Below is a small trained network, with its code and all its weights. Each question gives an input and a target symbol and asks what happens when units are switched off, that is, made to give their printed mean instead of their output.

import numpy as np


def w(rows, s, z=0):
    codes = np.array(rows[::2]) - 128.0
    scale = np.full(codes.shape[1], s)
    scale[-1] = z or s
    return codes * scale


def f(y):
    return np.maximum(y, 0)


def softmax(a):
    e = np.exp(a - a.max(-1, keepdims=True))
    return e / e.sum(-1, keepdims=True)


def log_softmax(a):
    a = a - a.max(-1, keepdims=True)
    return a - np.log(np.exp(a).sum(-1, keepdims=True))


def net(x, mask):
    ids = ['αβγδζηθλμξφω'.index(c) for c in x.split()]
    T = len(ids)
    res = E[ids] + P[:T]
    u = 0
    for l in range(2):
        q, k, v = (res @ M[l].T for M in (Q, K, V))
        z = softmax(np.where(np.tri(T) > 0, q @ k.T / 4**0.5, -1e9)) @ v
        res = res + np.where(mask[u], z, O[l][:, -1]) @ O[l][:, :-1]
        u += 1
        y = f(res @ A[l][:, :-1].T + A[l][:, -1])
        res = res + np.where(mask[u : u + 8], y, B[l][:, -1]) @ B[l][:, :-1]
        u += 8
    return log_softmax(res[-1] @ U[:, :-1].T + U[:, -1])


Q, K, V, O, A, B = {}, {}, {}, {}, {}, {}
E = w([
[114,94,19],'α',
[75,155,228],'β',
[166,87,131],'γ',
[1,170,120],'δ',
[72,160,228],'ζ',
[27,91,219],'η',
[82,193,80],'θ',
[52,145,164],'λ',
[29,135,146],'μ',
[175,74,141],'ξ',
[153,96,13],'φ',
[212,77,65],'ω',
],0.014)
P = w([
[253,199,252],'0',
[148,157,106],'1',
[86,59,152],'2',
[151,156,107],'3',
[77,74,124],'4',
[146,159,113],'5',
[74,78,110],'6',
[145,160,118],'7',
[74,82,104],'8',
],0.016)
Q[0] = w([
[248,49,140],'L0H1',
[54,77,184],'L0H1',
[175,154,176],'L0H1',
[103,93,137],'L0H1',
],0.013)
K[0] = w([
[216,65,101],'L0H1',
[26,254,190],'L0H1',
[108,39,194],'L0H1',
[107,251,163],'L0H1',
],0.0094)
V[0] = w([
[72,138,179],'L0H1',
[130,148,2],'L0H1',
[93,137,214],'L0H1',
[171,147,183],'L0H1',
],0.0072)
O[0] = w([
[88,22,201,166],'L0H1',
[215,110,22,76],'L0H1',
[254,101,48,206],'L0H1',
[178,136,64,253],'L0H1',
],0.0074,0.0016)
A[0] = w([
[103,242,232,41],'L0N1',
[52,31,93,8],'L0N2',
[12,152,180,163],'L0N3',
[178,66,183,82],'L0N4',
[155,124,53,95],'L0N5',
[175,212,164,187],'L0N6',
[150,153,219,231],'L0N7',
[153,157,142,1],'L0N8',
],0.011,0.0066)
B[0] = w([
[187,147,37,192],'L0N1',
[255,106,125,199],'L0N2',
[164,101,225,253],'L0N3',
[81,232,64,155],'L0N4',
[105,223,70,192],'L0N5',
[232,92,158,226],'L0N6',
[165,62,73,225],'L0N7',
[16,144,148,134],'L0N8',
],0.0076,0.0073)
Q[1] = w([
[233,155,100],'L1H1',
[29,240,152],'L1H1',
[4,4,33],'L1H1',
[88,255,124],'L1H1',
],0.0074)
K[1] = w([
[124,134,145],'L1H1',
[131,97,71],'L1H1',
[247,153,136],'L1H1',
[78,197,100],'L1H1',
],0.015)
V[1] = w([
[131,119,120],'L1H1',
[132,172,214],'L1H1',
[151,150,140],'L1H1',
[253,204,41],'L1H1',
],0.0073)
O[1] = w([
[127,120,139,132],'L1H1',
[130,3,34,120],'L1H1',
[87,27,239,148],'L1H1',
[122,100,87,253],'L1H1',
],0.0064,0.023)
A[1] = w([
[152,130,140,145],'L1N1',
[73,141,122,47],'L1N2',
[97,115,155,116],'L1N3',
[5,147,160,121],'L1N4',
[159,125,97,2],'L1N5',
[27,132,90,149],'L1N6',
[15,151,74,110],'L1N7',
[52,111,195,97],'L1N8',
],0.02,0.0094)
B[1] = w([
[91,93,116,243],'L1N1',
[208,132,206,129],'L1N2',
[104,171,84,188],'L1N3',
[82,222,140,153],'L1N4',
[2,117,131,255],'L1N5',
[96,141,227,249],'L1N6',
[173,146,185,237],'L1N7',
[116,143,14,234],'L1N8',
],0.0094,0.005)
U = w([
[174,123,213,73],'α',
[225,79,179,42],'β',
[192,108,116,72],'γ',
[35,148,135,55],'δ',
[233,81,185,73],'ζ',
[87,9,66,137],'η',
[192,153,121,201],'θ',
[101,75,231,254],'λ',
[24,69,143,232],'μ',
[192,102,127,66],'ξ',
[144,177,158,96],'φ',
[134,149,32,44],'ω',
],0.012,0.0081)

Each question gives the input, a string of symbols that net reads in full, and the target symbol t.
The units are the heads (4 rows each of Q, K, V and O) and the neurons (one row each of A and B). Each row of codes is followed by its name. A weight is (code - 128) times the scale printed after its matrix; where a second scale follows, it is the last column's (O, A, B and U).
mask holds one flag per unit, layer by layer, with each layer's heads first. A switched-off unit (its flag False) gives its mean, the last column of its rows in O or B, instead of its output. The means were averaged over made-up inputs and are rounded, as every weight is.
A unit's drop is (log p(t) with every unit on - log p(t) with that unit switched off) / (log p(t) with every unit on - log p(t) with every unit switched off).
The circuit of an input: a set's keep is (log p(t) with only the set's units on - log p(t) with every unit switched off) / (log p(t) with every unit on - log p(t) with every unit switched off). Starting from the 12 units with the biggest drops (on a tie, the unit counted first), units are removed one at a time, each time the one whose removal leaves the highest keep (on an exact tie, the one counted first), for as long as the keep stays at least 0.8.
circuit, biggest first: the units of the circuit, biggest drop first
unit that matters most: the unit with the biggest drop
top k neurons in layer l: the k neurons of layer l with the biggest drops, biggest first
drop when u is switched off: that unit's drop, to one decimal
input λ θ θ ω, target ω: circuit, biggest first => [L0H1, L0N5]
input θ α μ φ μ ω α, target μ: circuit, biggest first => [L0N6, L1N6]
input θ ξ μ, target η: circuit, biggest first => [L0N2, L1N6, L1N7]
input ζ ω λ ξ μ δ, target δ: circuit, biggest first => [L0N2, L1N4, L0N7]
input θ θ φ ω θ ω μ ω φ, target μ: unit that matters most => L0N2
input δ γ θ θ θ ω φ μ φ, target μ: circuit, biggest first => [L0N6, L0N5, L1N6]
input θ ω β, target η: circuit, biggest first => [L1N8, L1N6]
input θ ω ω ω, target ω: top 2 neurons in layer 0 => [L0N3, L0N5]
input θ ω ζ ω ω, target λ: top 4 neurons in layer 0 => [L0N6, L0N3, L0N7, L0N1]
input ζ θ θ η ω α μ α θ, target λ: top 3 neurons in layer 0 => [L0N6, L0N1, L0N7]
input φ φ θ θ θ ζ λ, target η: top 2 neurons in layer 0 => [L0N2, L0N6]
input η θ ω φ μ, target η: top 4 neurons in layer 0 => [L0N2, L0N6, L0N5, L0N3]
input φ φ φ η, target η: top 2 neurons in layer 0 => [L0N7, L0N6]
input θ ω α θ θ ζ, target ζ: top neuron in layer 1 => [L1N5]
input ζ θ β λ ξ ω δ, target η: top 4 neurons in layer 0 => [L0N2, L0N3, L0N6, L0N5]
input θ φ ζ, target η: drop when L1N8 is switched off => 0.5
input φ ω θ φ λ ω φ, target λ: drop when L0N5 is switched off => 0.2
input λ ω μ θ η, target η: drop when L0N3 is switched off => -0.1
input ω λ λ η ω, target μ: drop when L0N8 is switched off => 0.0
input ω θ φ ζ θ θ φ φ, target φ: top neuron in layer 1 => [L1N7]
